Look-ups in named tables: a row name and a column name give one cell, copied from the table.

Table fep
,tiva,gok,vod,soturop,puzaf
dor,0.2,0.2,-0.3,-0.7,0.1
fot,0.0,-0.1,0.1,0.0,-0.3
piz,-0.7,-0.3,-0.1,0.4,-0.6
tun,-0.3,-0.7,-0.3,0.4,-0.3
buge,-0.1,-0.3,0.0,0.2,0.1
fepeta,-0.1,-0.2,-0.6,-0.1,0.1
fafuni,-0.1,0.5,-0.3,-0.3,-0.2
konamil,-0.2,0.0,-0.4,0.0,-0.4
nuzos,0.0,0.2,-0.5,-0.3,0.1

What is the tiva of piz in fep?
-0.7
What is the tiva of konamil in fep?
-0.2
What is the soturop of konamil in fep?
0.0
What is the soturop of fepeta in fep?
-0.1
What is the tiva of dor in fep?
0.2
What is the vod of fafuni in fep?
-0.3
What is the gok of konamil in fep?
0.0
What is the puzaf of fot in fep?
-0.3
What is the soturop of piz in fep?
0.4
What is the gok of dor in fep?
0.2
What is the gok of tun in fep?
-0.7
What is the puzaf of fepeta in fep?
0.1
What is the soturop of nuzos in fep?
-0.3
What is the puzaf of buge in fep?
0.1
What is the tiva of fepeta in fep?
-0.1
What is the puzaf of dor in fep?
0.1
What is the tiva of nuzos in fep?
0.0
What is the vod of nuzos in fep?
-0.5
What is the puzaf of tun in fep?
-0.3
Which row has the largest gok? fafuni

diragis.tsv
	dupedig	pasaku	fozova	gifol	rabek
mos	37.3	34.0	-32.2	-59.7	-4.4
zela	-2.3	-50.0	-31.0	-39.9	-57.4
kigo	20.6	54.5	-10.9	-54.2	29.8
peg	-64.6	-13.1	39.1	11.0	32.5
fava	25.4	52.8	5.4	46.7	38.8
moli	27.5	-11.5	-41.2	-58.6	-42.1
demer	-32.6	-62.7	-14.7	-49.0	-49.2
gop	-53.3	-46.9	22.3	35.4	-6.5

kigo, gifol -> -54.2
demer, gifol -> -49.0
peg, fozova -> 39.1
fava, rabek -> 38.8
fava, dupedig -> 25.4
moli, rabek -> -42.1
demer, dupedig -> -32.6
gop, gifol -> 35.4
peg, rabek -> 32.5
kigo, pasaku -> 54.5
zela, dupedig -> -2.3
peg, dupedig -> -64.6
mos, rabek -> -4.4
mos, pasaku -> 34.0
zela, gifol -> -39.9
fava, pasaku -> 52.8
zela, fozova -> -31.0
kigo, dupedig -> 20.6

Table dabanit
	sof	kif	gobagi	gokuze	godi
lum	90	139	138	134	166
ginalip	170	147	36	153	152
kipira	129	147	205	139	140
vere	85	164	147	157	150
gamu	113	154	226	138	144
mez	228	151	159	150	151
dun	190	145	218	151	145
ser	160	151	151	168	153

What is the godi of ser in dabanit?
153
What is the gobagi of ser in dabanit?
151
What is the gokuze of lum in dabanit?
134
What is the sof of mez in dabanit?
228
What is the sof of ser in dabanit?
160
What is the gokuze of kipira in dabanit?
139
Which row has the largest gokuze? ser

dum =
	gedunif	nak	fezikor	kadi	pobider	lunik
tepe	0.09	-0.58	0.15	-0.48	-0.26	0.32
giz	0.12	-0.11	-0.41	-0.01	-0.23	-0.37
lales	0.51	-0.63	0.18	-0.45	-0.41	0.11
fikora	-0.59	0.39	-0.54	0.19	-0.22	-0.57
puvefov	-0.70	0.47	-0.45	0.10	-0.25	-0.57
nupo	0.44	-0.70	0.12	-0.41	-0.38	0.18
vef	-0.84	0.38	-0.56	0.13	-0.09	-0.38
takav	0.20	-0.64	0.10	-0.46	-0.27	0.29

nupo, pobider => -0.38
giz, pobider => -0.23
puvefov, pobider => -0.25
takav, pobider => -0.27
takav, nak => -0.64
vef, nak => 0.38
puvefov, fezikor => -0.45
tepe, kadi => -0.48
fikora, gedunif => -0.59
giz, fezikor => -0.41
tepe, lunik => 0.32
lales, pobider => -0.41
giz, nak => -0.11
giz, gedunif => 0.12
vef, fezikor => -0.56
takav, lunik => 0.29

zavubit:
,gubit,kikofu,pozug,kon,futi
kis,3.62,2.15,1.93,2.37,2.13
bibivov,3.55,4.27,3.60,4.72,3.82
kagove,3.84,4.45,1.24,8.78,2.40
tupigom,2.92,3.25,3.55,1.97,3.93
mero,3.35,2.73,3.85,2.03,3.37
nim,4.42,3.24,3.52,4.83,2.60
lum,4.61,4.50,2.66,7.97,3.18

What is the kon of lum in zavubit?
7.97
What is the futi of kagove in zavubit?
2.40
What is the pozug of mero in zavubit?
3.85
What is the futi of mero in zavubit?
3.37
What is the pozug of kagove in zavubit?
1.24
What is the futi of nim in zavubit?
2.60
What is the kikofu of nim in zavubit?
3.24
What is the gubit of lum in zavubit?
4.61
What is the futi of tupigom in zavubit?
3.93
What is the kon of mero in zavubit?
2.03
What is the pozug of lum in zavubit?
2.66
What is the futi of bibivov in zavubit?
3.82
What is the kon of bibivov in zavubit?
4.72
What is the kon of kis in zavubit?
2.37
What is the gubit of mero in zavubit?
3.35
What is the kikofu of lum in zavubit?
4.50
What is the gubit of nim in zavubit?
4.42
Which row has the largest kikofu? lum

kap =
           feg  melav    bir  zefoge
mokotor  10441  45883  55893   22552
ridaro   31326  30503  47754   25032
kigi     39552  51229  63512   37046
mukobu   96844  40441  44134   67087
finip    25401  39939  51898   26462
ziralef  46788  44757  58467   37172
lami     12842  49506  51991   28580
sosop    53846  44402  38456   53629
sebo     41204  50108  36970   53139
vusil    49488  22292  50778   22586

feg of ridaro = 31326
zefoge of kigi = 37046
feg of sebo = 41204
zefoge of sebo = 53139
feg of kigi = 39552
melav of mokotor = 45883
melav of sosop = 44402
feg of mokotor = 10441
Which row has the largest zefoge? mukobu

vika.csv
,revene,kena,desilo
zenevo,-25.6,-27.2,65.3
kobu,36.7,-31.6,-72.2
lasumu,15.4,1.8,46.8
sukopo,2.3,-17.8,-36.1
tig,-23.7,2.4,-49.3
gibi,-33.2,41.6,10.2

What is the desilo of kobu in vika?
-72.2
What is the kena of zenevo in vika?
-27.2
What is the kena of sukopo in vika?
-17.8
What is the revene of gibi in vika?
-33.2
What is the desilo of sukopo in vika?
-36.1
What is the kena of gibi in vika?
41.6
What is the desilo of tig in vika?
-49.3
What is the desilo of zenevo in vika?
65.3
What is the kena of tig in vika?
2.4
What is the kena of lasumu in vika?
1.8
What is the revene of kobu in vika?
36.7
What is the desilo of gibi in vika?
10.2
What is the kena of kobu in vika?
-31.6
What is the revene of sukopo in vika?
2.3
What is the desilo of lasumu in vika?
46.8

